Below are the code and all the weights of a small trained network. Each question names an input and a target symbol and asks about switching units off, where a switched-off unit gives its printed mean instead of its output.

import numpy as np


def w(rows, s, z=0):
    codes = np.array(rows[::2]) - 128.0
    scale = np.full(codes.shape[1], s)
    scale[-1] = z or s
    return codes * scale


def f(y):
    return np.maximum(y, 0)


def softmax(a):
    e = np.exp(a - a.max(-1, keepdims=True))
    return e / e.sum(-1, keepdims=True)


def log_softmax(a):
    a = a - a.max(-1, keepdims=True)
    return a - np.log(np.exp(a).sum(-1, keepdims=True))


def net(x, mask):
    ids = ['αβδζλμξπστφω'.index(c) for c in x.split()]
    T = len(ids)
    res = E[ids] + P[:T]
    u = 0
    for l in range(2):
        q, k, v = (res @ M[l].T for M in (Q, K, V))
        z = softmax(np.where(np.tri(T) > 0, q @ k.T / 2**0.5, -1e9)) @ v
        res = res + np.where(mask[u], z, O[l][:, -1]) @ O[l][:, :-1]
        u += 1
        y = f(res @ A[l][:, :-1].T + A[l][:, -1])
        res = res + np.where(mask[u : u + 8], y, B[l][:, -1]) @ B[l][:, :-1]
        u += 8
    return log_softmax(res[-1] @ U[:, :-1].T + U[:, -1])


Q, K, V, O, A, B = {}, {}, {}, {}, {}, {}
E = w([
[135,110,165,131,90,160,167,63,75],'α',
[49,100,118,128,75,117,110,142,152],'β',
[77,126,208,71,99,56,130,172,96],'δ',
[150,32,92,108,104,163,88,143,57],'ζ',
[145,195,117,67,140,178,7,92,116],'λ',
[45,59,103,145,142,149,125,135,93],'μ',
[182,109,63,167,132,69,91,93,112],'ξ',
[142,170,194,131,59,87,118,117,136],'π',
[122,144,118,171,71,163,120,36,192],'σ',
[59,135,158,203,157,141,154,83,114],'τ',
[152,75,176,106,173,132,149,96,14],'φ',
[49,85,123,68,160,84,126,106,151],'ω',
],0.017)
P = w([
[125,197,10,166,91,129,254,218,143],'0',
[116,111,172,187,79,128,169,146,165],'1',
[99,104,177,181,81,120,145,115,158],'2',
[90,102,183,177,70,120,121,96,137],'3',
[89,94,185,168,65,117,91,85,126],'4',
[91,101,186,172,56,118,72,71,111],'5',
[96,95,183,162,65,113,53,49,112],'6',
[102,99,192,158,62,115,36,42,96],'7',
[111,96,195,145,55,110,21,37,87],'8',
[100,75,208,170,52,106,33,4,90],'9',
],0.0058)
Q[0] = w([
[118,156,100,82,141,123,232,161,136],'0.h1',
[15,18,183,191,1,61,130,25,55],'0.h1',
],0.0055)
K[0] = w([
[148,87,129,154,126,94,171,135,142],'0.h1',
[117,179,110,100,139,127,5,73,83],'0.h1',
],0.011)
V[0] = w([
[116,76,134,187,108,47,168,92,97],'0.h1',
[196,135,90,146,166,70,1,90,127],'0.h1',
],0.0073)
O[0] = w([
[204,49,208,230,126,101,225,210,234,253],'0.h1',
[184,69,254,91,132,192,33,148,210,250],'0.h1',
],0.0077,0.0059)
A[0] = w([
[102,88,173,130,247,119,212,170,100,203],'0.n1',
[78,71,134,212,158,132,58,52,79,87],'0.n2',
[79,97,105,86,130,62,58,125,84,17],'0.n3',
[188,108,166,142,168,10,161,199,93,105],'0.n4',
[102,168,180,22,104,86,164,72,94,5],'0.n5',
[30,154,122,37,255,127,130,145,228,164],'0.n6',
[116,120,139,64,97,92,153,224,223,32],'0.n7',
[90,236,152,194,105,139,138,149,221,41],'0.n8',
],0.0074,0.0023)
B[0] = w([
[52,103,170,140,251,137,148,76,104,210],'0.n1',
[164,182,118,70,142,140,121,211,180,255],'0.n2',
[144,193,193,172,116,213,159,90,126,152],'0.n3',
[180,205,146,135,204,87,80,123,105,248],'0.n4',
[148,119,49,193,163,131,97,204,144,146],'0.n5',
[226,136,85,103,108,114,34,49,90,170],'0.n6',
[33,105,117,84,76,39,130,117,107,196],'0.n7',
[142,254,129,175,78,142,37,134,227,164],'0.n8',
],0.007,0.0058)
Q[1] = w([
[247,32,97,207,166,17,178,148,237],'1.h1',
[102,100,222,89,118,170,118,127,170],'1.h1',
],0.011)
K[1] = w([
[138,50,248,103,131,158,41,132,190],'1.h1',
[190,162,32,138,131,118,42,141,89],'1.h1',
],0.012)
V[1] = w([
[253,147,92,138,171,148,75,37,66],'1.h1',
[181,140,188,189,115,250,236,142,100],'1.h1',
],0.0082)
O[1] = w([
[129,155,90,229,135,132,113,151,54,254],'1.h1',
[252,130,78,116,109,211,201,189,144,51],'1.h1',
],0.011,0.0056)
A[1] = w([
[132,154,218,82,107,80,151,69,132,57],'1.n1',
[192,115,148,26,116,137,105,135,147,159],'1.n2',
[56,82,108,122,201,119,128,149,129,38],'1.n3',
[129,24,105,73,131,140,154,145,2,153],'1.n4',
[141,171,164,51,109,201,82,119,114,185],'1.n5',
[200,142,71,162,94,193,98,185,164,2],'1.n6',
[75,66,141,116,179,198,159,107,81,122],'1.n7',
[88,113,131,218,120,126,81,110,104,172],'1.n8',
],0.0095,0.0067)
B[1] = w([
[105,155,84,97,81,112,144,166,13,165],'1.n1',
[37,205,94,141,104,206,157,149,145,160],'1.n2',
[230,188,94,56,154,202,72,152,124,154],'1.n3',
[74,108,165,119,127,164,1,121,159,144],'1.n4',
[190,69,119,179,153,36,181,146,148,152],'1.n5',
[66,83,190,150,144,123,131,50,63,158],'1.n6',
[199,186,133,98,72,118,139,93,67,150],'1.n7',
[153,122,57,64,137,129,218,121,151,249],'1.n8',
],0.0087,0.02)
U = w([
[109,70,158,97,100,140,254,73,57,129],'α',
[34,54,84,81,88,104,207,163,142,111],'β',
[45,119,172,134,193,66,161,215,36,91],'δ',
[90,120,120,171,116,154,36,157,107,246],'ζ',
[83,154,72,161,138,129,141,132,79,3],'λ',
[203,147,72,25,107,197,155,245,165,107],'μ',
[222,55,84,142,154,46,150,159,152,221],'ξ',
[168,249,143,154,43,101,75,174,121,174],'π',
[125,201,121,158,87,140,77,10,188,128],'σ',
[71,172,147,95,240,144,213,125,195,113],'τ',
[120,180,193,167,191,99,106,96,33,60],'φ',
[83,65,132,60,168,65,137,4,116,116],'ω',
],0.0062,0.0044)

Each question gives the input, a string of symbols that net reads in full, and the target symbol t.
The units are the heads (2 rows each of Q, K, V and O) and the neurons (one row each of A and B). Each row of codes is followed by its name. A weight is (code - 128) times the scale printed after its matrix; where a second scale follows, it is the last column's (O, A, B and U).
mask holds one flag per unit, layer by layer, with each layer's heads first. A switched-off unit (its flag False) gives its mean, the last column of its rows in O or B, instead of its output. The means were averaged over made-up inputs and are rounded, as every weight is.
A unit's drop is (log p(t) with every unit on - log p(t) with that unit switched off) / (log p(t) with every unit on - log p(t) with every unit switched off).
The circuit of an input: a set's keep is (log p(t) with only the set's units on - log p(t) with every unit switched off) / (log p(t) with every unit on - log p(t) with every unit switched off). Starting from the 12 units with the biggest drops (on a tie, the unit counted first), units are removed one at a time, each time the one whose removal leaves the highest keep (on an exact tie, the one counted first), for as long as the keep stays at least 0.8.
units of the circuit, in order: the units of the circuit, biggest drop first
unit that matters most: the unit with the biggest drop
k most important neurons: the k neurons with the biggest drops, biggest first
top k neurons in layer l: the k neurons of layer l with the biggest drops, biggest first
input ξ ξ ξ ξ ξ δ, target δ: units of the circuit, in order	[1.n1; 0.h1; 0.n7; 0.n4]
input α ξ ξ ξ ω λ σ, target α: top neuron in layer 0	[0.n7]
input π β π ξ μ ω π β ξ, target μ: top 3 neurons in layer 1	[1.n2; 1.n6; 1.n1]
input μ α ξ λ σ β, target μ: units of the circuit, in order	[0.h1; 1.h1; 0.n7]
input ξ β π ξ φ α ξ, target φ: 4 most important neurons	[1.n6; 1.n8; 0.n4; 0.n7]
input ζ β μ λ ζ, target ζ: 4 most important neurons	[1.n8; 1.n2; 1.n4; 1.n6]
input π ξ μ λ π ξ ξ, target π: units of the circuit, in order	[1.n8; 0.h1; 0.n2]
input ξ ω β α ξ α δ μ β ξ, target α: units of the circuit, in order	[1.n6; 1.h1; 0.h1; 0.n7]
input ξ ξ ω, target ω: units of the circuit, in order	[0.n6; 0.n7]
input ω ξ ξ α β π τ ξ, target α: units of the circuit, in order	[1.n6; 1.h1; 0.h1]
input μ ξ ξ ζ ξ π μ ξ, target π: top 4 neurons in layer 1	[1.n8; 1.n2; 1.n1; 1.n6]
input ω ξ λ, target ω: units of the circuit, in order	[1.h1; 0.h1]
input α ξ α α μ ω λ π ξ β, target α: top 2 neurons in layer 1	[1.n6; 1.n5]
input ξ λ α α ω, target ξ: unit that matters most	1.n5
input λ ζ α α ξ, target λ: units of the circuit, in order	[1.h1; 0.h1; 1.n8; 0.n3]
input δ ξ μ ξ, target μ: units of the circuit, in order	[1.h1; 1.n2]
input ξ τ α λ α ω ω ξ φ, target ξ: units of the circuit, in order	[1.n5; 0.h1; 0.n2]
input ζ ξ α τ ξ ξ ξ β, target β: 2 most important neurons	[0.n7; 1.n8]
input π ω ξ π φ α ζ σ ω μ, target μ: units of the circuit, in order	[1.n3; 1.n6; 0.n2]
input μ ζ ω, target ω: units of the circuit, in order	[0.n6; 1.h1]
input π β τ ω π α ξ ξ α, target ξ: unit that matters most	0.h1
input ξ ξ ξ ω ξ ξ β ξ α δ, target δ: top 2 neurons in layer 0	[0.n4; 0.n7]
input α μ α μ λ ω, target α: top 2 neurons in layer 0	[0.n3; 0.n7]
input ξ β α μ λ α τ, target ξ: top 2 neurons in layer 0	[0.n2; 0.n6]
